Below is a small trained network, with its code and all its weights. Each question gives an input and a target symbol and asks what happens when units are switched off, that is, made to give their printed mean instead of their output.

import numpy as np


def w(rows, s, z=0):
    codes = np.array(rows[::2]) - 128.0
    scale = np.full(codes.shape[1], s)
    scale[-1] = z or s
    return codes * scale


def f(y):
    return np.maximum(y, 0)


def softmax(a):
    e = np.exp(a - a.max(-1, keepdims=True))
    return e / e.sum(-1, keepdims=True)


def log_softmax(a):
    a = a - a.max(-1, keepdims=True)
    return a - np.log(np.exp(a).sum(-1, keepdims=True))


def net(x, mask):
    ids = ['αβγδεζηθλξπστφψω'.index(c) for c in x.split()]
    T = len(ids)
    res = E[ids] + P[:T]
    r = res
    for j in range(3):
        rows = slice(2 * j, 2 * j + 2)
        q, k, v = (r @ M[0][rows].T for M in (Q, K, V))
        z = softmax(np.where(np.tri(T) > 0, q @ k.T / 2**0.5, -1e9)) @ v
        o = O[0][rows]
        res = res + np.where(mask[j], z, o[:, -1]) @ o[:, :-1]
    y = f(res @ A[0][:, :-1].T + A[0][:, -1])
    res = res + np.where(mask[3:27], y, B[0][:, -1]) @ B[0][:, :-1]
    return log_softmax(res[-1] @ U[:, :-1].T + U[:, -1])


Q, K, V, O, A, B = {}, {}, {}, {}, {}, {}
E = w([
[121,125,117],'α',
[134,98,129],'β',
[132,80,154],'γ',
[134,107,129],'δ',
[156,211,239],'ε',
[134,88,126],'ζ',
[130,105,113],'η',
[85,238,192],'θ',
[170,198,75],'λ',
[99,114,42],'ξ',
[143,120,120],'π',
[193,182,192],'σ',
[130,110,127],'τ',
[7,163,90],'φ',
[72,108,186],'ψ',
[128,126,131],'ω',
],0.016)
P = w([
[142,24,137],'0',
[138,60,126],'1',
[122,64,93],'2',
[114,88,115],'3',
[124,93,97],'4',
[115,136,62],'5',
[134,95,58],'6',
[115,157,76],'7',
[104,147,65],'8',
[122,101,94],'9',
[84,250,51],'10',
[106,66,142],'11',
],0.0023)
Q[0] = w([
[174,95,144],'H1',
[143,173,132],'H1',
[134,139,103],'H2',
[141,36,100],'H2',
[118,185,120],'H3',
[124,3,117],'H3',
],0.013)
K[0] = w([
[79,145,159],'H1',
[134,67,150],'H1',
[132,124,100],'H2',
[3,182,143],'H2',
[115,38,123],'H3',
[156,241,102],'H3',
],0.011)
V[0] = w([
[127,71,1],'H1',
[162,91,81],'H1',
[182,175,40],'H2',
[11,137,119],'H2',
[174,181,177],'H3',
[58,63,143],'H3',
],0.0087)
O[0] = w([
[188,4,62,173],'H1',
[163,82,44,115],'H1',
[245,159,72,157],'H2',
[1,199,11,254],'H2',
[163,230,129,114],'H3',
[27,62,143,168],'H3',
],0.0064,0.00072)
A[0] = w([
[158,141,175,182],'N1',
[83,155,138,165],'N2',
[90,139,160,182],'N3',
[89,180,121,136],'N4',
[177,117,160,79],'N5',
[94,141,138,160],'N6',
[172,74,183,162],'N7',
[107,139,120,110],'N8',
[161,149,49,107],'N9',
[182,142,171,129],'N10',
[120,115,40,139],'N11',
[68,86,157,178],'N12',
[116,123,144,158],'N13',
[171,160,128,174],'N14',
[203,125,74,205],'N15',
[202,174,179,254],'N16',
[158,140,88,154],'N17',
[81,28,152,169],'N18',
[65,112,59,146],'N19',
[161,7,182,106],'N20',
[113,112,178,24],'N21',
[141,180,121,79],'N22',
[146,117,75,110],'N23',
[57,90,58,134],'N24',
],0.012,0.0086)
B[0] = w([
[123,118,84,182],'N1',
[169,107,96,190],'N2',
[162,145,86,197],'N3',
[117,96,115,175],'N4',
[165,108,135,137],'N5',
[145,124,108,177],'N6',
[101,80,158,166],'N7',
[133,121,133,138],'N8',
[86,147,157,173],'N9',
[167,101,127,159],'N10',
[113,123,188,198],'N11',
[159,194,139,206],'N12',
[143,139,122,160],'N13',
[104,105,117,184],'N14',
[98,90,146,226],'N15',
[105,110,88,254],'N16',
[106,112,125,174],'N17',
[87,197,164,201],'N18',
[174,101,155,210],'N19',
[69,149,169,155],'N20',
[247,115,103,130],'N21',
[104,113,138,138],'N22',
[112,131,166,155],'N23',
[184,109,151,210],'N24',
],0.011,0.0087)
U = w([
[200,139,165,114],'α',
[85,174,167,100],'β',
[41,212,182,32],'γ',
[93,162,162,60],'δ',
[207,98,25,100],'ε',
[103,123,203,58],'ζ',
[103,156,164,68],'η',
[133,207,4,136],'θ',
[3,92,96,177],'λ',
[137,87,216,105],'ξ',
[86,154,156,82],'π',
[153,33,77,153],'σ',
[96,165,148,93],'τ',
[242,181,159,204],'φ',
[96,255,147,254],'ψ',
[107,195,75,98],'ω',
],0.0071,0.0066)

Each question gives the input, a string of symbols that net reads in full, and the target symbol t.
The units are the heads (2 rows each of Q, K, V and O) and the neurons (one row each of A and B). Each row of codes is followed by its name. A weight is (code - 128) times the scale printed after its matrix; where a second scale follows, it is the last column's (O, A, B and U).
mask holds one flag per unit, heads first, then neurons. A switched-off unit (its flag False) gives its mean, the last column of its rows in O or B, instead of its output. The means were averaged over made-up inputs and are rounded, as every weight is.
A unit's drop is (log p(t) with every unit on - log p(t) with that unit switched off) / (log p(t) with every unit on - log p(t) with every unit switched off).
The circuit of an input: a set's keep is (log p(t) with only the set's units on - log p(t) with every unit switched off) / (log p(t) with every unit on - log p(t) with every unit switched off). Starting from the 12 units with the biggest drops (on a tie, the unit counted first), units are removed one at a time, each time the one whose removal leaves the highest keep (on an exact tie, the one counted first), for as long as the keep stays at least 0.8.
units of the circuit, in order: the units of the circuit, biggest drop first
most important unit: the unit with the biggest drop
top k neurons: the k neurons with the biggest drops, biggest first
heads that matter: for each layer, one digit per head in row order, 1 if its drop is at least 0.15 and else 0, layers parted by /
drop when u is switched off: that unit's drop, to one decimal
input ε ψ ω ψ, target ψ: units of the circuit, in order -> (H2 N12 N18)
input ξ λ ω φ π ψ λ γ π β ψ, target ψ: units of the circuit, in order -> (N18 N12 N15)
input λ δ ζ ζ, target λ: heads that matter -> 101
input σ λ ω, target σ: heads that matter -> 011
input η ω ε ψ θ, target θ: top neuron -> (N3)
input φ π γ, target φ: top 3 neurons -> (N24 N19 N12)
input λ π β π λ λ λ β η π, target λ: heads that matter -> 100
input ε ε ψ, target θ: heads that matter -> 101
input φ φ β, target φ: heads that matter -> 011
input ω λ λ θ δ λ π, target λ: heads that matter -> 000
input λ σ λ λ γ λ δ λ δ, target σ: heads that matter -> 011
input δ ζ η λ η β, target λ: heads that matter -> 111
input γ τ λ λ τ, target λ: heads that matter -> 100
input η λ λ η, target λ: top 3 neurons -> (N15 N24 N19)
input γ ψ β α γ, target ψ: top 2 neurons -> (N18 N12)
input ω λ φ σ λ ζ π λ ε, target σ: heads that matter -> 010
input λ λ λ γ ζ γ η ω η, target λ: heads that matter -> 111
input δ τ γ ζ σ, target σ: heads that matter -> 000
input γ λ δ, target λ: heads that matter -> 100
input λ ψ ω ω λ ξ ξ λ δ, target λ: most important unit -> H3
input ω φ δ, target φ: drop when N16 is switched off -> 0.2
input α λ β, target λ: drop when N24 is switched off -> 0.3
input β φ ζ α ω ξ η φ ξ, target ξ: drop when H2 is switched off -> 0.1
input ψ β γ γ ζ, target ψ: drop when N9 is switched off -> 0.0
